[-584  102   38 -299 -179 -156  101  -19  150 -447  254 -388  -75  -23
 -128 -113   54  -41   39  -19   51  176 -104  147  239   77   14 -175
   38  167  134 -139  194  108  126 -433   27]	5
[-262  -29  214  -73   70   -1 -204   73  -20  -51  282  310  187  -33
  -26  -83 -444 -573 -148 -150   23 -579 -139  182  375  -94 -220  270
 -256   27 -203 -152   40  139  396 -109 -159]	4
[ -14  123    4   34  169  499 -186  202  106  249  -32  586 -113  101
    8  -84 -658 -406 -107 -189  -41 -426  264  -78 -142  -45 -305  230
 -266  146 -191  -21 -264   19  435  -54  596]	2
[ -46 -147 -138   62  -92 -188  -53  -48 -198 -291  201  -73  235  -65
   -4   25   43   13  -14   49    1 -109 -155 -155  225  -47  345 -117
  154    1   28  118  193   27  -11 -235  225]	3
[-331  -84   50 -287 -381   40  243  -24 -678 -174 -441  362 -174 -149
 -163 -418 -178  -82  145   85 -532 -151  381  343 -161 -208  194  -91
   41  111 -273  -18  145  143   99   82  382]	1
[  69 -110 -218  114  -25 -222 -215 -116 -159 -243  258 -224  296  -71
    3   44   85  112    5  -12   48  -97 -235 -207  222   13  351  -49
  162   70   -8  141  102    5  -91 -215  245]	0
[ -94 -153 -290  107  -63 -176 -170 -181 -138 -313  142 -214  264   28
 -112   -3  102   83  -60  -40   11 -168 -206 -253  107   10  326 -109
   78   73  -22   99   79    4 -126 -144  127]	4
[-133   87   15 -215 -227  114 -150  -83 -451  -85 -349  393   28  -59
 -131 -399 -230 -342  -29   28 -384 -271 -124  -37   62 -332   81  -35
  -53  524 -126  113  -39  103   23  106  130]	4
[  31  -97 -159   45  -45 -165 -159 -113 -163 -312  162 -201  235   19
    8   12  128   61  -10   -3   10  -59 -180 -108  153  -22  335 -107
  148  125   54  127   84   28  -86 -212  248]	9
[-536  132  103 -268 -101 -245   77   40    6 -492  304 -378  113   14
 -118 -253   58   -9   33  -45   10  -21 -141  194  288  132  124 -148
   13  130  225  -70  292  145   50 -424   81]	5
[ 238  234   29  104  140 -195 -199   92 -566   88  -54  309  118  -76
  -42 -129 -449 -208 -155 -119 -186 -518  -63   50  132  -64 -347  369
   89  116 -300    7 -225  -33  245 -133  319]	9
[-605   55  101 -301 -290  -55  121   32   34 -507  343 -335 -109   31
 -186 -167  124   36  112  -71  -53   87   91  123  277   72  188 -301
   50   10  182  -87  340  194  102 -333   -8]	2
[-526  121   -4 -251  -52 -299   41   -8   91 -465  244 -420 -101   15
 -189 -187  127   92   17  -25  -24   47 -246  137  160   69  104 -147
    6  126  215  -73  188  141   67 -384 -110]	4
[-445   97    3 -152 -184 -111  -45   24   12 -408  112 -377  -91  116
 -162 -164  134   77  123   69   -4  171  -86   21  124   93   -1 -222
   53  232  192 -118   45   42   56 -327  213]	1
[-429  -18   95   26 -261  356   81  -63 -436   54 -493  434 -191 -133
  -83 -345  -35 -236   95  -36 -331  188  238 -161 -155 -125  327 -104
  156  155  -24 -175  161   61  305  -23  232]	4
[-489  -71   91 -339 -145 -243   37   32    8 -423  164 -451  -98   -8
 -181 -171  249   83  175   64 -155   62 -104  114  158  118   82 -268
   60  115  197  -90  225   79   20 -347   -5]	1
[-563  -20   62 -169 -203 -225  -81  -41  -10 -392  308 -325   61   76
 -212 -204  140  -16   39  -13  -12   49 -169   38  237   96  209 -217
   -3   96  107 -103  229  165  -19 -384  -26]	0
[-505   77   97 -270 -174 -279   40   40  -27 -383  246 -349 -145   28
 -205 -253  180   13   56   20  -11  104 -192   33  184  121   82 -141
   13  170  152  -40  209  142  -44 -428    2]	6
[ 520 -194  -80   61   96 -347 -543  237 -114   74  -83   66  653  187
  -52 -161 -122   52  116  114  -87 -743 -231 -223  384  -93  100   60
 -385 -157  -39  358 -242 -362 -191   34  -27]	7
[-225   50   46 -137 -539   -2  181   98 -446  165 -384  543  -54 -295
   51 -433  -93 -321 -219   76 -419   98  -94 -220  -76 -414  619  -38
  138  110   25   74  145  -25 -266  119  284]	2
[  22  302   66 -153  -83  421  -23   95   70 -232  286  124   15   83
   55  175 -337 -339 -194 -264  180 -433  256  221  598   13 -427 -200
 -156  142 -158 -107  -86   28  319  -79  207]	3
[ 146   12  269  -42  479   72  -80  275 -159  164 -203  523  282 -553
  267   79 -172 -590 -122 -188 -303 -696  -82  134 -158   74  196  290
   17  101 -103  -39   27  -38  685   -6  -95]	0
[ 177 -101  222 -190 -211  809 -394  150  -15  -28  196  296   54  136
   55  -18 -523 -264   46 -159  -36   44  486  -90  136   80 -286  -42
 -170  216   27  -17 -210  -20  282   -9  585]	1
[-119   97  322 -563  -32  364   11  178   84 -257  -36  140  152  -59
    7 -360 -409 -356  -86 -235 -385 -784  364  362  330  117 -239  243
 -288  401  -13  292   93  248  645   13  257]	4
[  68 -110 -229   95  -54 -147  -67  -75 -243 -306  131 -142  305  -84
  -23  -47  106   75   14   29  -43 -115 -207 -172  166   -2  391  -63
  190   54   46  151  151   14  -39 -231  238]	8
[-245  249  190 -304 -170 -109  451   46 -470    5 -586  527 -213 -147
   50  -48   34 -236  -76  -78 -244  -78 -165   46 -248 -371  390  -68
  104  157  -54    1  182 -129  163  -80    0]	1
[ -63 -158 -267   54 -143 -154  -65  -81 -196 -323  122 -169  222  -75
  -84  -15   49   55   33  -16  -96 -188  -59 -142  173  -57  272 -134
  104   21    6  214  121   49  -16 -201  175]	1
[-338  142  106 -210 -729  -94  370 -111 -425  -26 -425  154 -199 -161
 -206 -103   94  182  113  -23 -448   84  186 -119 -266 -356  525 -448
  111 -188    8  109   26  -31  326  -67  178]	6
[-462   -8   96 -157 -231  -20  391  -29 -624  114 -414  402 -398  -44
  -36 -108 -113  -64 -113  -74 -389  198  -86 -190 -277 -201  225  153
   92  223 -178  -44   43  116  107  -22  208]	8
[-573   91   31 -202 -102 -169  -22  -24   73 -384  247 -385  -39  111
 -116 -213   90   24   31  -57  -41  122 -146   66  174  177  144 -155
    4   84  164 -160  213  161   73 -360  124]	0
[-312 -132  278 -160  -33   45  148  109 -192   95  166  380 -224 -208
 -154  -35   43   86  110  -95 -157 -178  -36 -123 -173  -70  571   -8
 -214 -147  -85 -100  202  153  168   21  -50]	9
[  38  232   -1  110  -20  434  194  197 -170  -98  -29  518  235 -401
   61  -30 -565 -467 -234 -269   15 -776  -14    8  294   43 -403  141
 -210  157   18   93 -191  125  588 -158   47]	9
[-536  112   84 -247 -292  -25  109   46   46 -450  302 -345  -56   48
 -196 -217  132  -72  -30  -50   12  137  -16  131  338  130   83 -291
   21  114  188 -208  316  124   15 -399  131]	8
[-564  -14  122 -285 -104  -81   56    1  -14 -378  152 -244 -115   34
 -149 -131   35  -34   16  -20  -17   11  -91  139  211   97  -69 -189
   21  256  129 -159  211  110  106 -370   86]	2
[ -87 -284  129 -102   89 -291 -888   55 -259  -28  449  -98  217  333
  -84   71 -166 -180   51 -226 -197 -277 -124 -331  127   41  305   84
 -249 -144 -245  -38  -44  -20 -189  238 -184]	0
[-547    1   92 -292 -185  -56   -9   39  110 -499  261 -400  -99   79
 -181 -168   70   87   72  -25    9   92   14  101  252  148   56 -151
  -44   90  199  -77  235  127   48 -295   81]	2
[ -40 -105  258 -347  129  145 -296   52  132   14  388  437  164  162
  139   92 -203 -430 -226 -296  153 -267  -48  169  193   45  388   37
 -367 -209 -235   31  114  104  111 -121 -432]	9
[-242   47  324 -138 -337  139   -8  -29 -468  182 -122  430  -96   99
    1 -455  -65 -294  -30   90 -318   41  -81 -159  -61 -119  380   -1
  147  128  -75  -49   17  152  -19   67  416]	9
[ 411  -77  241 -275   89  291 -265  346 -289   13 -104  365  198  -67
  155 -157 -341 -427 -132 -280 -351 -248  189   61  235    4    4  169
 -222   83   39  180  -82 -110  238   24   -6]	0
[-480  355   53  -11  134  -95  255  -30 -281  182  -66  560    7 -163
   79 -147 -461 -356 -186 -354  116 -210  -80   37 -160 -287  455   78
  -54  -22 -173 -119   71  177  164   24  314]	6
[-568  135  138 -279 -229 -188   13   22  -62 -493  149 -378   -8   26
 -219 -235   97  -37   38   35  -22  -63 -101  146  231  134   42 -227
   -3  198  175  -31  235   83  131 -380   77]	7
[-458  -35  115 -357 -235 -233   38   58   22 -456  213 -412 -127   58
 -208 -233  140  -46   70   35 -106   94  -45  157  246  116   21 -191
   -4  181  150  -22  220  163   19 -436   44]	7
[-520   34  111 -310 -181 -142   68   28  105 -505  277 -431   56  -12
 -166 -221  158   30   63  -50   11    7  -78  180  248  126  146 -224
  -55  123  249 -121  241  125  -27 -348   16]	5
[  71  -81 -238  112  -97 -158  -55  -48 -223 -347  168 -162  325 -161
  -34  -62   85   20  -65  -27  -41 -265 -121 -117  235  -20  327 -126
  145   -2   96  183  140   16  -21 -233  188]	3
[-536  192  320  141 -114 -177  419  -10 -302  131   32  647 -173 -151
  -56  177 -126   44    2    8  143  128   29 -233 -175 -448  304  -49
   41 -309 -112 -226  291   50  104 -141  177]	3
[-554   -1  120 -269 -355  -99  116   35  -39 -512  282 -273  -60    5
 -171 -201   53  -29   23   38   30  106  -12  219  296   39  150 -318
   29   11  182 -110  302  116   -5 -410  187]	6
[ 255   96  277 -269  436  -71 -169  287  -96  -13  165  237   14 -250
  199   30 -429 -193   13 -204 -367 -477  -12  110  199 -115   43  304
  -80  -60  -14  282 -196  157  754  138  -44]	6
[ 255  108 -207   84  258  185 -175  265   17  301 -118  381  -55 -108
   91   32 -232    8  229   14  -79 -161  243 -552 -295  117 -185  132
   82  175 -204  193 -380 -185  270   41  118]	8
[  64  215  378 -145 -313  257  -64   53 -268 -123   55  453   98   19
  139  120 -347 -353   25 -172   70 -429  350  243  225  -25 -253 -213
 -208   31 -140 -100   74   61  383  -26  189]	9
[-466  274  261   27   95  244   90   57 -257  236   -8  547  -15 -313
   -1  -14 -341  -89  -39 -264  -80  131  114 -255 -259 -234  437  258
  146  -97  -27   47  115   95  401 -177  176]	0
[-324  211  235 -155 -193  104  344   12 -260   48 -142  463 -109  226
  165 -275 -148 -302 -160  -37  -30   18  187  254   78 -122  254  112
  -29 -177 -149   95  398   53  136  -58  225]	0
[-616  -16  175 -276 -191  -69   96   81  -14 -387  229 -250 -197   63
 -249 -147   48   31   79   -3  -22   70   39  147  191   83    5 -227
  -31   72  140 -113  279  145   57 -379   92]	8
[  36 -171 -226   -9 -209  -61 -118 -106 -210 -335  227 -139  257 -192
  -38  -67   45  -18  -35  -40  -68 -187   -5 -104  258  -47  347 -179
  129   52    8  261  123   63   36 -211  199]	1
[ 158   89  153  100   92  142  -40  238 -101   28  102  132  165  -70
   -2  -41 -296  -89   30 -251   22 -378  285  -78  211   52 -148  134
 -194 -132   64  122  -60   -3  289  -63  345]	6
[-182  -46  360   -6  212 -196 -524  257   54  301  261  193  115   17
  -97 -166 -109 -407  -45  -82 -165 -678  -69 -191   47  -92  128  317
 -236 -210 -117  192  -78   26   65   71 -159]	9
[-496   84   88 -305 -148 -247  129   42   50 -467  292 -366  -33   -2
 -101 -172  163   82   21    8  -51  118  -93  132  219  154   99 -194
   20   98  203  -56  260  154  101 -378  -16]	1
[-211   64  483 -200   64   72   -9  137 -354   50  262  356  101  162
   75  103 -390 -251 -242 -370  -34 -602  -44   11  158   82  -31   72
 -305  -32  -71   22   42  185  184   -7  185]	8
[  47  -81 -262  102  -67 -135  -30  -98 -184 -363  112  -87  269 -121
   -8   65    2   12  -31  -13   59 -116 -169 -178  156  -66  291 -165
  138   75   75  228  117   49  -70 -288  209]	7
[-119  -58  201 -220  232   49 -290   98 -234   39   -7   76  -17 -108
 -302  -72 -368  -73   85 -412 -158 -480  267  -53   94   91 -401   53
 -203  266 -108  -76 -106   91  231  -73 -116]	7
[-530   12   38 -240  -65 -122   49   38   83 -456  165 -297  -74   81
 -172 -153  115   84   49  -40   -4  206 -161  -14  134  107   30 -162
   -8  255  220 -245  158  126  -76 -391   80]	6
[  23  305  318 -212  111   42  144  302 -166  -37   61  355  118   41
  307  131 -199 -376 -130 -115 -205 -441 -171  215 -111  181  440  202
 -125   46  -88   70    9   72  803  156   37]	3
[  96 -228  188  136   82 -215 -143  183 -407  -98  173  156  165  -62
  -11  190 -476 -276   37 -202   -2 -465  146 -100  241   98 -212  298
  -25 -312 -217  -57   -6    5  417  -14  219]	8
[-250  322  397   63 -124  399  212    4 -463  217   86  522 -177 -424
  116  -90 -240  -69  -83 -166   10 -130  187   93 -105   48  440  -56
  228  -41   -3  -57   79  268  571   -2  450]	3
[  91  243  -90  -19  412    6 -191  273  -91  -28  345  622  466 -377
  156   78 -502 -223 -232 -142   44 -504 -545 -333  249   78  316    9
 -162  345    7  217 -150  108  553 -286 -175]	3
[ 212 -133   40   51  148  -65 -454  118    1  410  211  330  324  -78
  182  154 -186 -229  -50 -208 -107 -465 -453 -491  181  -10  220  225
 -290  189 -136 -121 -113   21  -71  -97  134]	7
[-601   77   87 -294 -159 -254   86   -1   58 -471  290 -356  -53  -20
 -190 -161   84   36    4  -44   20   50 -119  114  264  110   97 -203
   -2  103  137 -107  245  154  151 -380  -35]	6
[-438  -26  385 -374 -411   12  478  100 -410   79   10  643 -249   15
 -100 -226 -361 -331 -251   26 -342 -110  101  111  226 -314  111   73
 -154  127 -372  -66  183  265  187   16  455]	8
[ 187 -340  102 -157  -23  417    6  292   -2  110  484  269  166  117
  151  -74 -220 -634 -101 -175 -191 -361  324  206  398   43   58  -10
  -34 -220 -172   44  117   39  122 -180  278]	1
[-560   30  101 -302    3 -236  -45   32   57 -459  311 -319   18  -26
 -247 -204  130   17   17  -68   34    8 -139   68  256  135  167 -221
  -37  100  142  -94  261  120   31 -435  -95]	6
[  24   48  256 -260  607  228 -118  206   19  153  -71  394  -20  -42
  237  134 -296 -162   84 -136 -261 -453   22   74 -103   28  -83  210
 -201  203 -140  -29 -136   61  522   92  219]	8
[  84  373  319 -142  520  -43 -437  106   72  237  707  475  -35 -242
  203  213 -355 -496 -178 -259  154 -325 -220 -238  134 -105 -114  178
  -93  150 -318   38 -369  243  359 -234  -11]	2
[  13  -95 -172   86  -83 -188 -141  -91 -174 -284  259 -199  275  -46
  -14   35   95  -50  -76  -13   34 -100 -214 -146  241  -42  331 -123
  161   17   34  211  127   -6    7 -268  138]	6
[ 307  152   60 -285   97  344   72  230 -155 -277  -22  312  113 -282
   73 -247 -485 -482  -86 -265 -238 -899  480  457  352  -87 -318   28
    2  -13  -87  424 -166  152  480 -107  225]	6
[-404  130  483   13 -220  301  302   68 -414  238 -122  776 -117 -261
  183  -13 -346 -191   42    9 -110   15  -78  204 -150 -342  287  157
 -103  -84   40  -80  131  288  237 -281  441]	9
[-161  312  206 -354  263  -20  173  319   50  -72  299  361  -42 -306
 -179   40 -344 -195 -148 -259 -130 -609 -118 -153   54    4 -243   52
 -277  249  -20  119   27   95  465 -321  -57]	1
[ -74  161    5  -25  -45  -29  202  128  139   57  -85   92  -56 -218
   56   47 -328 -199   98 -120 -177 -563  132  140  -82 -205 -156  174
  -87 -197  -40  158 -267   50  790  -51  114]	8
[-447  -26   99 -356 -199 -158  -84   37   65 -560  236 -393  -16   43
 -186 -221  212  -32   58   26  -42   78 -150  130  268  125  188 -272
  -17  134  201 -129  259   99 -117 -343  -12]	6
[ 260  120  329 -384    8  491   77  381  -76 -101  159  390 -241  -80
  188 -110 -454 -430 -224  -45 -384 -323  313  319  186   90 -183  240
  224  156  -38  221  -55  219  456  -45  508]	3
[-589   44   95 -303 -206 -166   12    0   42 -451  264 -383   61   42
 -164 -261   75  -40    4  -69  -63    2  -82  154  244  102  131 -196
  -11   80  185 -136  274  101   46 -329   32]	0
